Below are the code and all the weights of a small trained network. Each question names an input and a class and asks about switching units off, where a switched-off unit gives its printed mean instead of its output.

import numpy as np


def w(rows, s, z=0):
    codes = np.array(rows[::2]) - 128.0
    scale = np.full(codes.shape[1], s)
    scale[-1] = z or s
    return codes * scale


def f(y):
    return np.maximum(y, 0)


def log_softmax(a):
    a = a - a.max(-1, keepdims=True)
    return a - np.log(np.exp(a).sum(-1, keepdims=True))


def net(x, mask):
    res = np.array(x, float).reshape(1, 8) / 4 @ E
    y = f(res @ A[0][:, :-1].T + A[0][:, -1])
    res = res + np.where(mask, y, B[0][:, -1]) @ B[0][:, :-1]
    return log_softmax(res[-1] @ U[:, :-1].T + U[:, -1])


A, B = {}, {}
E = w([
[149,141,112,2,117,187,96],'x0',
[123,115,125,128,134,124,118],'x1',
[116,110,118,130,121,129,127],'x2',
[141,138,127,132,123,139,134],'x3',
[128,126,119,132,118,137,134],'x4',
[184,55,144,91,173,118,219],'x5',
[121,136,137,119,140,113,126],'x6',
[203,119,87,120,63,14,120],'x7',
],0.017)
A[0] = w([
[77,190,123,97,98,154,113,213],'neuron 0',
[183,50,162,103,168,122,238,178],'neuron 1',
[147,129,107,38,73,116,110,47],'neuron 2',
[155,89,154,77,150,173,178,154],'neuron 3',
[72,120,179,198,174,184,158,220],'neuron 4',
[75,177,100,125,139,178,47,254],'neuron 5',
[153,123,113,64,102,127,98,64],'neuron 6',
[117,173,100,225,72,75,79,195],'neuron 7',
[88,123,153,39,173,253,120,133],'neuron 8',
],0.013,0.0067)
B[0] = w([
[139,77,159,185,139,191,100,181],'neuron 0',
[136,100,117,63,149,41,219,253],'neuron 1',
[132,194,42,173,189,143,74,179],'neuron 2',
[51,204,94,58,110,148,131,202],'neuron 3',
[89,174,7,142,214,98,58,222],'neuron 4',
[174,121,163,170,137,171,96,207],'neuron 5',
[143,169,104,146,173,129,101,166],'neuron 6',
[86,145,161,118,57,45,131,222],'neuron 7',
[79,105,217,45,80,130,112,241],'neuron 8',
],0.012,0.026)
U = w([
[105,182,89,236,140,168,45,250],'0',
[53,150,201,87,1,120,138,252],'1',
[103,161,41,112,204,148,147,36],'2',
[173,34,162,182,77,74,224,14],'3',
[125,74,221,151,89,243,102,29],'4',
],0.0099,0.0034)

Each question gives the input, the list of numbers given to net, and the class t.
The units are the neurons (one row each of A and B). Each row of codes is followed by its name. A weight is (code - 128) times the scale printed after its matrix; where a second scale follows, it is the last column's (A, B and U).
mask holds one flag per neuron, in row order. A switched-off neuron (its flag False) gives its mean, the last column of its row in B, instead of its output. The means were averaged over made-up inputs and are rounded, as every weight is.
A unit's drop is (log p(t) with every unit on - log p(t) with that unit switched off) / (log p(t) with every unit on - log p(t) with every unit switched off).
The circuit of an input: a set's keep is (log p(t) with only the set's units on - log p(t) with every unit switched off) / (log p(t) with every unit on - log p(t) with every unit switched off). Starting from all 9 units, units are removed one at a time, each time the one whose removal leaves the highest keep (on an exact tie, the one counted first), for as long as the keep stays at least 0.8.
units of the circuit, in order: the units of the circuit, biggest drop first
unit that matters most: the unit with the biggest drop
k most important neurons: the k neurons with the biggest drops, biggest first
drop of u: that unit's drop, to one decimal
input [-1,-5,6,-3,1,2,-1,8], class 3: units of the circuit, in order	neuron 4; neuron 8
input [2,-6,-3,-2,-7,-1,6,-7], class 4: unit that matters most	neuron 8
input [1,0,7,6,8,-3,-7,-4], class 4: 2 most important neurons	neuron 8; neuron 2
input [-8,-7,3,-7,2,-3,2,0], class 0: 3 most important neurons	neuron 8; neuron 4; neuron 1
input [5,-8,-5,8,3,0,-3,-3], class 4: 3 most important neurons	neuron 7; neuron 1; neuron 0
input [1,-3,8,-8,7,5,0,6], class 2: 3 most important neurons	neuron 2; neuron 7; neuron 8
input [0,2,-6,4,5,4,6,8], class 3: 3 most important neurons	neuron 4; neuron 3; neuron 1
input [-8,7,7,6,2,-7,0,1], class 1: 2 most important neurons	neuron 7; neuron 2
input [2,-5,-7,-3,2,6,1,0], class 1: 4 most important neurons	neuron 4; neuron 3; neuron 2; neuron 6
input [1,4,6,1,-6,-1,-2,7], class 0: 2 most important neurons	neuron 8; neuron 1
input [8,3,-7,6,0,-2,-1,1], class 0: 2 most important neurons	neuron 2; neuron 6
input [0,3,-2,1,6,1,5,1], class 3: 4 most important neurons	neuron 4; neuron 8; neuron 3; neuron 2
input [1,3,0,-2,5,4,4,-8], class 1: 3 most important neurons	neuron 8; neuron 2; neuron 6
input [4,-5,-5,7,-3,-1,1,-8], class 4: units of the circuit, in order	neuron 0
input [4,-1,0,2,0,7,2,0], class 1: 3 most important neurons	neuron 4; neuron 8; neuron 3
input [2,7,-6,6,3,-1,2,5], class 0: 2 most important neurons	neuron 1; neuron 8
input [-5,3,-1,-7,5,2,6,6], class 3: 2 most important neurons	neuron 8; neuron 3
input [6,-1,-6,4,1,7,-5,8], class 2: drop of neuron 2	0.0
input [5,1,0,-3,-8,8,-1,-6], class 1: drop of neuron 8	3.0
input [8,-5,8,-1,0,8,-5,-8], class 1: units of the circuit, in order	neuron 8
input [7,8,-8,-8,-1,0,-2,4], class 0: drop of neuron 1	0.5
input [7,-6,-5,1,7,5,-5,-3], class 1: drop of neuron 8	4.0
